Below are the code and all the weights of a small trained network. Each question names an input and a target symbol and asks about switching units off, where a switched-off unit gives its printed mean instead of its output.

import numpy as np


def w(rows, s, z=0):
    codes = np.array(rows[::2]) - 128.0
    scale = np.full(codes.shape[1], s)
    scale[-1] = z or s
    return codes * scale


def norm(h):
    return h / np.sqrt((h * h).mean(-1, keepdims=True) + 1e-5)


def f(y):
    return y / 2 * (1 + np.tanh(0.7978845608 * (y + 0.044715 * y**3)))


def softmax(a):
    e = np.exp(a - a.max(-1, keepdims=True))
    return e / e.sum(-1, keepdims=True)


def log_softmax(a):
    a = a - a.max(-1, keepdims=True)
    return a - np.log(np.exp(a).sum(-1, keepdims=True))


def net(x, mask):
    ids = ['ΘΛΞΣΩαγδεζημπψ'.index(c) for c in x.split()]
    T = len(ids)
    res = E[ids] + P[:T]
    u = 0
    for l in range(3):
        r = norm(res)
        for j in range(2):
            rows = slice(2 * j, 2 * j + 2)
            q, k, v = (r @ M[l][rows].T for M in (Q, K, V))
            z = softmax(np.where(np.tri(T) > 0, q @ k.T / 2**0.5, -1e9)) @ v
            o = O[l][rows]
            res = res + np.where(mask[u + j], z, o[:, -1]) @ o[:, :-1]
        u += 2
        y = f(norm(res) @ A[l][:, :-1].T + A[l][:, -1])
        res = res + np.where(mask[u : u + 4], y, B[l][:, -1]) @ B[l][:, :-1]
        u += 4
    return log_softmax(norm(res)[-1] @ U[:, :-1].T + U[:, -1])


Q, K, V, O, A, B = {}, {}, {}, {}, {}, {}
E = w([
[126,158,185],'Θ',
[132,84,97],'Λ',
[157,73,150],'Ξ',
[134,109,179],'Σ',
[120,84,117],'Ω',
[116,99,145],'α',
[98,106,108],'γ',
[149,152,143],'δ',
[83,112,248],'ε',
[55,146,156],'ζ',
[123,97,137],'η',
[95,119,85],'μ',
[131,137,104],'π',
[148,151,128],'ψ',
],0.018)
P = w([
[139,251,217],'0',
[104,100,138],'1',
[232,171,146],'2',
[105,100,140],'3',
[203,111,112],'4',
[106,100,140],'5',
[218,94,135],'6',
[105,100,140],'7',
[212,91,130],'8',
[106,100,141],'9',
[214,83,134],'10',
],0.016)
Q[0] = w([
[28,85,41],'0.h1',
[180,117,2],'0.h1',
[220,50,102],'0.h2',
[123,104,250],'0.h2',
],0.0082)
K[0] = w([
[32,3,32],'0.h1',
[197,159,55],'0.h1',
[78,6,90],'0.h2',
[118,97,200],'0.h2',
],0.011)
V[0] = w([
[195,225,164],'0.h1',
[203,136,71],'0.h1',
[80,84,153],'0.h2',
[148,180,2],'0.h2',
],0.0059)
O[0] = w([
[235,195,170,160],'0.h1',
[169,85,159,86],'0.h1',
[253,50,146,179],'0.h2',
[142,125,204,2],'0.h2',
],0.0049,0.005)
A[0] = w([
[1,238,157,63],'0.n1',
[184,133,7,253],'0.n2',
[128,66,103,95],'0.n3',
[94,204,194,242],'0.n4',
],0.011,0.003)
B[0] = w([
[221,145,92,195],'0.n1',
[146,252,77,253],'0.n2',
[219,2,153,180],'0.n3',
[134,195,73,228],'0.n4',
],0.009,0.004)
Q[1] = w([
[193,83,6],'1.h1',
[253,84,10],'1.h1',
[225,107,226],'1.h2',
[141,146,132],'1.h2',
],0.0067)
K[1] = w([
[65,69,31],'1.h1',
[170,92,104],'1.h1',
[90,227,252],'1.h2',
[61,129,76],'1.h2',
],0.012)
V[1] = w([
[2,179,201],'1.h1',
[129,151,210],'1.h1',
[140,111,108],'1.h2',
[98,135,131],'1.h2',
],0.0095)
O[1] = w([
[133,16,175,3],'1.h1',
[33,22,253,109],'1.h1',
[44,113,240,96],'1.h2',
[57,191,185,113],'1.h2',
],0.0042,0.0031)
A[1] = w([
[251,112,80,8],'1.n1',
[194,167,183,120],'1.n2',
[116,190,61,169],'1.n3',
[39,92,155,4],'1.n4',
],0.014,0.0031)
B[1] = w([
[186,173,185,254],'1.n1',
[150,183,2,225],'1.n2',
[30,35,230,205],'1.n3',
[183,195,129,148],'1.n4',
],0.0095,0.0074)
Q[2] = w([
[199,186,4],'2.h1',
[19,102,78],'2.h1',
[184,160,113],'2.h2',
[146,122,105],'2.h2',
],0.012)
K[2] = w([
[145,6,122],'2.h1',
[26,135,59],'2.h1',
[90,35,91],'2.h2',
[143,148,71],'2.h2',
],0.014)
V[2] = w([
[201,189,75],'2.h1',
[80,179,2],'2.h1',
[103,147,26],'2.h2',
[87,101,97],'2.h2',
],0.008)
O[2] = w([
[142,101,115,253],'2.h1',
[125,253,184,85],'2.h1',
[149,69,136,133],'2.h2',
[55,120,35,100],'2.h2',
],0.0057,0.0029)
A[2] = w([
[106,86,142,32],'2.n1',
[124,100,122,3],'2.n2',
[248,194,48,126],'2.n3',
[121,83,58,143],'2.n4',
],0.018,0.0075)
B[2] = w([
[11,96,174,128],'2.n1',
[112,60,197,122],'2.n2',
[254,215,109,248],'2.n3',
[137,174,86,145],'2.n4',
],0.014,0.018)
U = w([
[156,198,133,133],'Θ',
[180,101,55,125],'Λ',
[217,46,144,65],'Ξ',
[170,73,208,91],'Σ',
[118,69,37,121],'Ω',
[125,64,135,170],'α',
[76,169,28,87],'γ',
[84,137,164,156],'δ',
[141,170,255,10],'ε',
[91,114,144,182],'ζ',
[127,56,102,158],'η',
[62,120,78,186],'μ',
[99,103,148,181],'π',
[55,219,134,79],'ψ',
],0.026,0.012)

Each question gives the input, a string of symbols that net reads in full, and the target symbol t.
The units are the heads (2 rows each of Q, K, V and O) and the neurons (one row each of A and B). Each row of codes is followed by its name. A weight is (code - 128) times the scale printed after its matrix; where a second scale follows, it is the last column's (O, A, B and U).
mask holds one flag per unit, layer by layer, with each layer's heads first. A switched-off unit (its flag False) gives its mean, the last column of its rows in O or B, instead of its output. The means were averaged over made-up inputs and are rounded, as every weight is.
A unit's drop is (log p(t) with every unit on - log p(t) with that unit switched off) / (log p(t) with every unit on - log p(t) with every unit switched off).
The circuit of an input: a set's keep is (log p(t) with only the set's units on - log p(t) with every unit switched off) / (log p(t) with every unit on - log p(t) with every unit switched off). Starting from the 12 units with the biggest drops (on a tie, the unit counted first), units are removed one at a time, each time the one whose removal leaves the highest keep (on an exact tie, the one counted first), for as long as the keep stays at least 0.8.
units of the circuit, in order: the units of the circuit, biggest drop first
unit that matters most: the unit with the biggest drop
top k neurons: the k neurons with the biggest drops, biggest first
top k neurons in layer l: the k neurons of layer l with the biggest drops, biggest first
which heads matter: for each layer, one digit per head in row order, 1 if its drop is at least 0.15 and else 0, layers parted by /
drop of u: that unit's drop, to one decimal
input ε Θ π μ, target μ: which heads matter => 10 / 00 / 00
input η π Ξ Λ ε Σ ζ Θ ψ Σ, target Σ: units of the circuit, in order => (2.n3, 0.n2)
input Λ δ ψ ε α ψ μ μ ε, target Λ: top 3 neurons => (1.n3, 1.n2, 0.n2)
input ε Λ ε ψ ε μ, target μ: units of the circuit, in order => (2.n3, 1.n3)
input ζ ζ Θ Θ γ ε ε μ ε Ξ ε, target Σ: units of the circuit, in order => (0.n2, 2.n3)
input Λ Ω γ π ε Ξ ε ε α η, target η: top 2 neurons => (1.n2, 2.n3)
input μ ε ψ ψ, target ψ: which heads matter => 00 / 00 / 00
input μ ψ Σ ε, target ε: top neuron in layer 1 => (1.n2)
input ε ε ε η ε, target Σ: units of the circuit, in order => (1.h1, 2.n3)
input Ω ε γ Σ, target Σ: which heads matter => 00 / 00 / 00
input ε ε ζ η ε α ε Ξ, target Ξ: which heads matter => 01 / 00 / 00
input μ Θ ψ ε ε, target Λ: which heads matter => 11 / 11 / 10
input γ ε δ δ Ξ γ, target γ: top 4 neurons => (1.n3, 2.n3, 1.n1, 1.n2)
input Λ ε ψ ε μ Ω γ Θ γ Σ ε, target Ξ: top neuron => (0.n2)
input γ γ γ π Λ δ ψ ψ Σ Ω, target Ω: top 2 neurons in layer 0 => (0.n3, 0.n4)
input Ω ε Ξ ψ α γ, target γ: top 2 neurons => (1.n3, 1.n1)
input γ Ξ ε Ω, target Ω: which heads matter => 10 / 00 / 00
input ε ε Ω ε, target ε: top 2 neurons => (2.n3, 1.n4)
input α ε δ Ξ ε Λ γ Σ δ Ξ, target Ξ: top 3 neurons in layer 0 => (0.n2, 0.n4, 0.n1)
input Ω Λ ε Ω Σ ψ δ Θ α ψ, target ψ: unit that matters most => 1.n3
input γ η ε ψ ε μ ε Ω α η, target η: top 3 neurons in layer 1 => (1.n2, 1.n3, 1.n1)
input Θ π ψ ε ε Θ Λ ψ ζ δ ε, target Ξ: drop of 0.h2 => 0.4
